Below is a small trained network, with its code and all its weights. Each question gives an input and a class and asks what happens when units are switched off, that is, made to give their printed mean instead of their output.

import numpy as np


def w(rows, s, z=0):
    codes = np.array(rows[::2]) - 128.0
    scale = np.full(codes.shape[1], s)
    scale[-1] = z or s
    return codes * scale


def f(y):
    return np.maximum(y, 0)


def log_softmax(a):
    a = a - a.max(-1, keepdims=True)
    return a - np.log(np.exp(a).sum(-1, keepdims=True))


def net(x, mask):
    res = np.array(x, float).reshape(1, 5) / 4 @ E
    y = f(res @ A[0][:, :-1].T + A[0][:, -1])
    res = res + np.where(mask, y, B[0][:, -1]) @ B[0][:, :-1]
    return log_softmax(res[-1] @ U[:, :-1].T + U[:, -1])


A, B = {}, {}
E = w([
[91,217,163,191,124,145],'x0',
[247,196,178,122,16,129],'x1',
[120,207,97,29,161,90],'x2',
[115,135,100,131,90,59],'x3',
[98,149,64,121,67,193],'x4',
],0.012)
A[0] = w([
[97,79,173,158,194,159,192],'neuron 1',
[146,164,152,127,165,204,188],'neuron 2',
[155,194,151,162,122,100,181],'neuron 3',
[132,99,110,229,197,90,202],'neuron 4',
[197,98,118,95,48,197,176],'neuron 5',
[136,70,165,155,166,123,193],'neuron 6',
[139,196,199,136,96,87,139],'neuron 7',
[203,166,162,83,127,82,191],'neuron 8',
[133,115,88,123,115,227,247],'neuron 9',
[120,172,118,113,67,184,212],'neuron 10',
[167,166,124,145,68,85,246],'neuron 11',
[81,144,96,76,168,82,199],'neuron 12',
[117,138,99,185,122,248,245],'neuron 13',
[170,109,101,48,139,78,210],'neuron 14',
[128,184,194,101,146,49,211],'neuron 15',
[206,51,106,68,139,165,182],'neuron 16',
[119,74,128,208,144,152,173],'neuron 17',
[136,92,142,182,63,122,153],'neuron 18',
[166,184,187,110,134,67,126],'neuron 19',
[73,157,138,93,160,165,253],'neuron 20',
[46,113,47,117,141,34,249],'neuron 21',
[145,162,137,148,123,155,123],'neuron 22',
[55,90,83,96,157,78,131],'neuron 23',
[181,158,65,138,54,115,146],'neuron 24',
],0.012,0.004)
B[0] = w([
[102,62,166,179,225,88,227],'neuron 1',
[96,192,78,119,193,60,182],'neuron 2',
[114,161,66,212,127,112,194],'neuron 3',
[151,62,138,221,139,70,227],'neuron 4',
[77,124,146,57,73,145,241],'neuron 5',
[149,34,165,160,110,62,208],'neuron 6',
[127,182,81,206,87,115,207],'neuron 7',
[189,225,170,97,67,64,219],'neuron 8',
[44,122,138,70,210,147,202],'neuron 9',
[52,192,113,152,82,235,204],'neuron 10',
[143,207,144,166,43,187,221],'neuron 11',
[210,65,40,77,174,136,207],'neuron 12',
[31,133,142,132,212,192,220],'neuron 13',
[200,121,122,53,74,117,209],'neuron 14',
[218,197,98,156,114,84,206],'neuron 15',
[96,95,181,49,108,99,219],'neuron 16',
[87,45,254,193,179,88,220],'neuron 17',
[62,100,186,180,118,139,202],'neuron 18',
[157,226,121,147,85,33,200],'neuron 19',
[117,152,35,96,203,100,189],'neuron 20',
[236,6,57,147,105,196,247],'neuron 21',
[98,174,119,144,151,125,162],'neuron 22',
[219,79,67,129,156,126,220],'neuron 23',
[91,142,161,115,30,228,213],'neuron 24',
],0.0075,0.014)
U = w([
[225,184,186,81,137,53,4],'0',
[219,250,142,186,25,65,183],'1',
[58,162,179,163,57,249,80],'2',
[59,190,130,96,232,144,179],'3',
[112,63,252,216,170,33,205],'4',
[140,128,214,2,23,126,98],'5',
[244,80,46,120,159,118,119],'6',
],0.009,0.0018)

Each question gives the input, the list of numbers given to net, and the class t.
The units are the neurons (one row each of A and B). Each row of codes is followed by its name. A weight is (code - 128) times the scale printed after its matrix; where a second scale follows, it is the last column's (A, B and U).
mask holds one flag per neuron, in row order. A switched-off neuron (its flag False) gives its mean, the last column of its row in B, instead of its output. The means were averaged over made-up inputs and are rounded, as every weight is.
A unit's drop is (log p(t) with every unit on - log p(t) with that unit switched off) / (log p(t) with every unit on - log p(t) with every unit switched off).
The circuit of an input: a set's keep is (log p(t) with only the set's units on - log p(t) with every unit switched off) / (log p(t) with every unit on - log p(t) with every unit switched off). Starting from the 12 units with the biggest drops (on a tie, the unit counted first), units are removed one at a time, each time the one whose removal leaves the highest keep (on an exact tie, the one counted first), for as long as the keep stays at least 0.8.
units of the circuit, in order: the units of the circuit, biggest drop first
most important unit: the unit with the biggest drop
k most important neurons: the k neurons with the biggest drops, biggest first
drop of u: that unit's drop, to one decimal
input [-8,6,4,6,2], class 5: most important unit : neuron 5
input [-1,0,-2,-5,6], class 3: units of the circuit, in order : neuron 9; neuron 13
input [-6,0,5,-8,-1], class 5: 2 most important neurons : neuron 16; neuron 21
input [4,-7,-3,0,6], class 4: 3 most important neurons : neuron 17; neuron 4; neuron 1
input [-1,4,0,7,4], class 2: 2 most important neurons : neuron 24; neuron 10
input [-5,5,-7,3,-7], class 1: 4 most important neurons : neuron 8; neuron 11; neuron 1; neuron 13
input [7,0,4,-2,7], class 3: 2 most important neurons : neuron 20; neuron 2
input [-6,2,7,8,3], class 5: 2 most important neurons : neuron 24; neuron 14
input [8,-7,-1,7,-8], class 6: 3 most important neurons : neuron 21; neuron 12; neuron 23
input [-4,3,5,-8,-1], class 5: drop of neuron 5 : 0.1
input [-6,0,1,-2,-5], class 0: drop of neuron 16 : 0.2
input [-8,1,2,3,-3], class 5: drop of neuron 14 : 0.2
